Here is a tiny trained network, its code and every weight. The questions are about switching its units off for an input and a target symbol, where a switched-off unit gives its printed mean instead of its output.

import numpy as np


def w(rows, s, z=0):
    codes = np.array(rows[::2]) - 128.0
    scale = np.full(codes.shape[1], s)
    scale[-1] = z or s
    return codes * scale


def f(y):
    return np.maximum(y, 0)


def softmax(a):
    e = np.exp(a - a.max(-1, keepdims=True))
    return e / e.sum(-1, keepdims=True)


def log_softmax(a):
    a = a - a.max(-1, keepdims=True)
    return a - np.log(np.exp(a).sum(-1, keepdims=True))


def net(x, mask):
    ids = ['Θαεηλξσφ'.index(c) for c in x.split()]
    T = len(ids)
    res = E[ids] + P[:T]
    r = res
    for j in range(3):
        rows = slice(4 * j, 4 * j + 4)
        q, k, v = (r @ M[0][rows].T for M in (Q, K, V))
        z = softmax(np.where(np.tri(T) > 0, q @ k.T / 4**0.5, -1e9)) @ v
        o = O[0][rows]
        res = res + np.where(mask[j], z, o[:, -1]) @ o[:, :-1]
    y = f(res @ A[0][:, :-1].T + A[0][:, -1])
    res = res + np.where(mask[3:11], y, B[0][:, -1]) @ B[0][:, :-1]
    return log_softmax(res[-1] @ U[:, :-1].T + U[:, -1])


Q, K, V, O, A, B = {}, {}, {}, {}, {}, {}
E = w([
[110,171,139,102],'Θ',
[106,55,38,147],'α',
[104,166,147,102],'ε',
[41,73,252,179],'η',
[182,168,98,28],'λ',
[92,220,92,233],'ξ',
[133,154,184,189],'σ',
[86,221,122,89],'φ',
],0.02)
P = w([
[55,43,133,178],'0',
[45,2,103,120],'1',
[89,35,130,115],'2',
[166,5,116,153],'3',
[158,73,148,148],'4',
[196,106,165,136],'5',
[173,152,159,166],'6',
[202,197,198,143],'7',
[159,211,130,177],'8',
[151,249,187,174],'9',
],0.0078)
Q[0] = w([
[101,125,149,54],'H0',
[116,106,248,132],'H0',
[93,201,148,102],'H0',
[69,90,80,101],'H0',
[77,121,166,135],'H1',
[120,95,92,133],'H1',
[175,142,160,40],'H1',
[23,149,149,169],'H1',
[168,129,134,152],'H2',
[97,217,147,99],'H2',
[192,139,130,172],'H2',
[131,114,81,134],'H2',
],0.012)
K[0] = w([
[243,57,135,54],'H0',
[120,51,207,67],'H0',
[157,146,246,121],'H0',
[13,48,149,163],'H0',
[48,164,254,140],'H1',
[13,124,103,116],'H1',
[187,136,204,150],'H1',
[160,206,183,179],'H1',
[46,202,126,147],'H2',
[243,131,136,236],'H2',
[155,160,204,122],'H2',
[46,109,172,137],'H2',
],0.0089)
V[0] = w([
[130,143,165,124],'H0',
[119,154,114,137],'H0',
[102,98,103,148],'H0',
[175,108,97,125],'H0',
[121,116,214,137],'H1',
[212,100,147,145],'H1',
[174,250,134,141],'H1',
[134,112,155,79],'H1',
[166,177,121,117],'H2',
[145,137,97,160],'H2',
[165,135,141,139],'H2',
[98,152,126,136],'H2',
],0.015)
O[0] = w([
[125,76,113,47,149],'H0',
[139,124,157,155,123],'H0',
[253,205,52,119,168],'H0',
[60,78,89,116,38],'H0',
[217,87,51,215,233],'H1',
[69,104,59,118,33],'H1',
[183,75,128,115,3],'H1',
[74,163,155,194,106],'H1',
[122,181,120,102,45],'H2',
[120,87,48,159,123],'H2',
[129,93,96,120,87],'H2',
[157,116,152,109,171],'H2',
],0.006,0.0053)
A[0] = w([
[91,152,129,228,30],'N0',
[19,123,137,2,116],'N1',
[252,79,80,120,253],'N2',
[129,238,179,74,111],'N3',
[53,134,46,84,24],'N4',
[200,139,212,45,42],'N5',
[142,240,67,160,143],'N6',
[105,20,252,172,162],'N7',
],0.0083,0.0034)
B[0] = w([
[157,88,107,18,214],'N0',
[206,45,144,134,215],'N1',
[92,147,36,135,235],'N2',
[70,104,86,134,254],'N3',
[193,217,90,128,167],'N4',
[168,230,148,100,192],'N5',
[182,2,223,154,250],'N6',
[75,136,129,45,255],'N7',
],0.0082,0.0054)
U = w([
[110,159,136,121,111],'Θ',
[53,50,167,98,138],'α',
[142,209,159,112,133],'ε',
[78,140,6,120,254],'η',
[196,141,89,26,12],'λ',
[209,102,165,159,23],'ξ',
[98,171,135,133,155],'σ',
[108,147,145,148,201],'φ',
],0.013,0.0048)

Each question gives the input, a string of symbols that net reads in full, and the target symbol t.
The units are the heads (4 rows each of Q, K, V and O) and the neurons (one row each of A and B). Each row of codes is followed by its name. A weight is (code - 128) times the scale printed after its matrix; where a second scale follows, it is the last column's (O, A, B and U).
mask holds one flag per unit, heads first, then neurons. A switched-off unit (its flag False) gives its mean, the last column of its rows in O or B, instead of its output. The means were averaged over made-up inputs and are rounded, as every weight is.
A unit's drop is (log p(t) with every unit on - log p(t) with that unit switched off) / (log p(t) with every unit on - log p(t) with every unit switched off).
The circuit of an input: a set's keep is (log p(t) with only the set's units on - log p(t) with every unit switched off) / (log p(t) with every unit on - log p(t) with every unit switched off). Starting from all 11 units, units are removed one at a time, each time the one whose removal leaves the highest keep (on an exact tie, the one counted first), for as long as the keep stays at least 0.8.
circuit, biggest first: the units of the circuit, biggest drop first
most important unit: the unit with the biggest drop
k most important neurons: the k neurons with the biggest drops, biggest first
heads that matter: for each layer, one digit per head in row order, 1 if its drop is at least 0.15 and else 0, layers parted by /
drop when u is switched off: that unit's drop, to one decimal
input ε λ η α φ η α ξ φ φ, target λ: heads that matter => 011
input η Θ η η η σ σ σ η φ, target η: circuit, biggest first => (H1)
input φ ξ η η η Θ, target ξ: circuit, biggest first => (H1 N6)
input φ ξ φ, target ε: heads that matter => 110
input λ Θ φ φ φ σ, target ε: 2 most important neurons => (N5 N6)
input ε α φ ξ η σ η Θ, target η: heads that matter => 011
input α η φ σ ε Θ λ λ σ, target α: heads that matter => 100
input σ α ε, target η: circuit, biggest first => (H1 N2 N6)
input φ α φ ε ε, target ε: heads that matter => 010
input φ φ σ σ ε, target η: heads that matter => 010
input φ φ ε, target ε: circuit, biggest first => (N5 H1 H2)
input ξ φ α η η ε φ σ ξ φ, target η: circuit, biggest first => (H1 N2)
input α Θ σ η α η ξ η Θ ε, target ξ: circuit, biggest first => (N6 H1)
input η σ η η ξ φ, target ξ: most important unit => N6
input φ α φ, target ε: circuit, biggest first => (H1 N5)
input ε φ ε λ α ε, target α: heads that matter => 110
input α σ φ λ η η η ε, target ξ: circuit, biggest first => (H1 N6)
input ξ η σ λ λ ε, target α: heads that matter => 100
input σ φ α λ λ φ, target α: heads that matter => 100
input σ σ φ ξ η ε η α Θ, target ξ: circuit, biggest first => (N6)
input λ α λ α α ξ ε ξ λ ε, target λ: 3 most important neurons => (N5 N6 N1)
input α α η Θ α α σ ξ α φ, target λ: drop when N5 is switched off => 0.1
input η φ η σ α σ α Θ, target η: drop when N6 is switched off => 0.0
input φ φ Θ, target ε: drop when N5 is switched off => 0.4
